[128 = 0]
B:
1: [124 128  19  84 184  88 101 145 107  86 215 150 100 140 142]
2: [143 123  92 118 142 105 119 126 123 133 156 147 109 137 118]
3: [132 132  74 109 164 101 110 137 124 109 171 143 109 136 131]
4: [135 119 219 167 118 158 131 126 157 142  61 102 148 111 129]
5: [134 115 126 123 141 101 112 131 126 130 138 138 108 130 116]
6: [154 105  99 116 178  93 112 145 138 105 166 139 104 130 123]
7: [173 112 143 126 117 109 143 119 136 165 125 144 107 131 109]
8: [186 108 148 126 233  65 165 155 178  87 111 156  97 115 157]
9: [164 121 100 113 116 102 142 116 118 155 143 151 103 136 117]
10: [154 121  99 109 110  92 119 122 115 161 159 152  98 144 105]
11: [159 109  64  95 172  80 104 147 127 115 186 152  89 140 120]
12: [133 132  32  87 155  83 124 117  94 117 197 153  98 147 136]
13: [107 147   9  92 137 114 105 127  83 114 205 145 106 146 127]
14: [156 121 139 124 156 107 142 139 148 127 119 137 113 122 132]
15: [126 123 106 113 143 110 110 137 124 116 141 132 115 134 127]
16: [157 120  98 110 144  89 131 131 127 136 150 154  95 136 113]
17: [141 122  80 103 145  95 118 135 111 120 166 146 109 139 123]
18: [144 109 134 120 181  97 110 155 148  98 131 134 112 125 131]
19: [139 124  90 114 134 107 118 126 121 135 152 141 110 138 120]
20: [169 113 150 131 148 108 142 132 147 138 118 137 113 127 120]
21: [149 115  90 106 130  91 113 131 116 138 161 146  97 142 103]
22: [129 111 126 124 138 107  86 150 137 119 134 135 109 132 107]
23: [144 114 173 147 121 132 129 125 140 147 104 123 127 121 115]
24: [145 107  85  99 252  70 103 180 157  40 169 145 102 126 158]
25: [148 124 115 127 178 111 146 136 142 107 131 135 124 122 147]
26: [136 130  89 113 126 104 133 115 105 143 153 141 113 140 121]
27: [137 121  79 103 142  85  96 139 117 130 169 151  92 144 109]
28: [121 140  57 101 128 102 112 121 100 132 181 145 109 147 123]
29: [166 117 151 129 162  91 152 129 155 132 109 149 105 124 133]
30: [108 119  40  94 127 110  70 141 103 118 203 137 103 150 105]
31: [164 114 147 126 141 104 139 130 143 140 109 144 109 127 121]
32: [148 118 154 136 116 131 127 126 139 143 115 121 130 127 115]
33: [132 130  78 102 146  97 107 138 118 119 158 148 108 141 124]
34: [158 121  50  92 159  69 126 128 109 130 190 166  85 146 116]
35: [183 105 110 112 185  81 145 142 149 116 154 150  96 127 127]
36: [146 126 127 128  82 129 132 106 111 178 133 138 113 137  99]
37: [138 142  82 107 111 116 143 106 102 146 148 143 122 137 130]

[133 127 120 123 128 119 131 118 120 120 103 114 123  73 106 105 116 128
 123 142] : 3
[139 134 112 118 138 140 181 117 139 132 140 139 132  55 115 138 113 148
 121 176] : 21
[152 107  94  94 116  94 134 105 122 109  85 104 122  18  82  78 105 114
 105 145] : 1
[152 146 132 136 153 161 197 123 139 135 148 131 126  21  94 116 101 142
 114 174] : 34
[123 127 106 152 144 137 168 136 156 125 115 114 126  75  83  46 124 101
  99 124] : 13
[138 147 117 140 159 171 201 134 150 144 167 147 133  61 116 143 112 155
 123 182] : 10
[131 135 146 122 120 125 116 116 102 122  97 122 121 115 130 138 111 115
 130 111] : 25
[148 155 166 131 135 155 144 120 111 134 144 132 120  98 134 174 105 152
 139 155] : 29
[136 131 117 112 133 136 161 118 128 125 114 123 131  69 107 123 114 130
 120 152] : 17
[130 103  79 107 125  92 152 116 150 115 112 122 128  43  90  77 131 143
 118 177] : 30
[132 149 146 122 136 153 155 119 116 132 131 136 130 101 142 177 114 150
 136 152] : 31
[136 154 137 141 147 157 178 122 133 140 140 136 128  67 116 142 115 142
 125 158] : 16
[128 134 123 130 142 147 160 129 134 133 141 128 131  80 122 124 116 142
 125 158] : 19
[119 128 136 121 120 121 135 121 123 132 151 142 126 138 143 166 128 153
 142 148] : 23
[114 150 137 163 164 177 204 145 167 152 191 160 134 120 130 144 129 148
 125 156] : 36
[144 131 111 119 137 127 160 111 133 125 131 121 127  44 100 118 117 159
 123 185] : 27
[130 126 118 108 124 117 122 117 121 120 111 112 127  94 115 123 124 137
 127 150] : 15
[144 128 125 109 141 149 167 125 143 131 139 115 122  37  88  81 105 119
 105 146] : 12
[146 117 117  75  98  85  91  93  86 107  78 109 122  79 123 158 117 148
 136 158] : 18
[140 115 115  99 105  97 140 101 109 117  96 134 120  55 120 145 113 143
 137 161] : 6
[147 140 144 114 122 129 163 104 106 125 114 139 119  51 128 170 100 143
 134 158] : 35
[134 143 138 119 122 125 129 109 109 125 119 131 123 103 134 161 114 138
 130 143] : 14
[127 159 144 151 163 187 205 139 143 135 161 145 134  94 125 145 113 137
 122 148] : 9
[136 138 118 120 139 138 141 118 129 124 115 114 132  69 108 113 120 135
 118 155] : 33
[104 124 138 111 107 111  84 121 104 125 126 136 131 193 168 192 138 145
 151 122] : 4
[140 125 122 105 120 114 131 111 122 127 141 125 125  81 114 139 116 158
 129 169] : 5
[148 125 111 103 123 112 162 104 119 113 108 127 122  22 107 127 108 147
 124 174] : 11
[129 149 147 132 134 143 159 121 115 135 134 148 125 110 140 180 113 144
 139 150] : 20
[116 133 128 123 132 132 149 127 123 132 132 143 132 138 142 160 127 139
 140 141] : 32
[134 116 106  98 114  92 125 104 119 118 111 124 130  82 123 146 128 168
 140 185] : 22
[163 103 104  44  69  44  53  66  55  81   4  84 114  26 107 141  99 127
 135 142] : 24
[163 156 173 104 103 118 100  89  68 115  85 116 108  71 133 189  92 142
 145 136] : 8
[132 134 129 132 140 140 164 124 136 133 140 129 128  79 115 127 117 143
 126 158] : 2
[132 135 133 139 149 165 173 133 145 142 162 134 127  93 108 113 110 129
 116 152] : 26
[134 128 112 136 149 148 163 129 151 130 144 123 129  66  93  85 117 128
 109 153] : 28
[123 157 146 146 152 169 199 130 139 142 165 161 132 103 139 179 119 152
 134 157] : 7
[123 152 141 156 169 188 182 146 152 144 158 126 135 114 115 104 116 114
 110 124] : 37
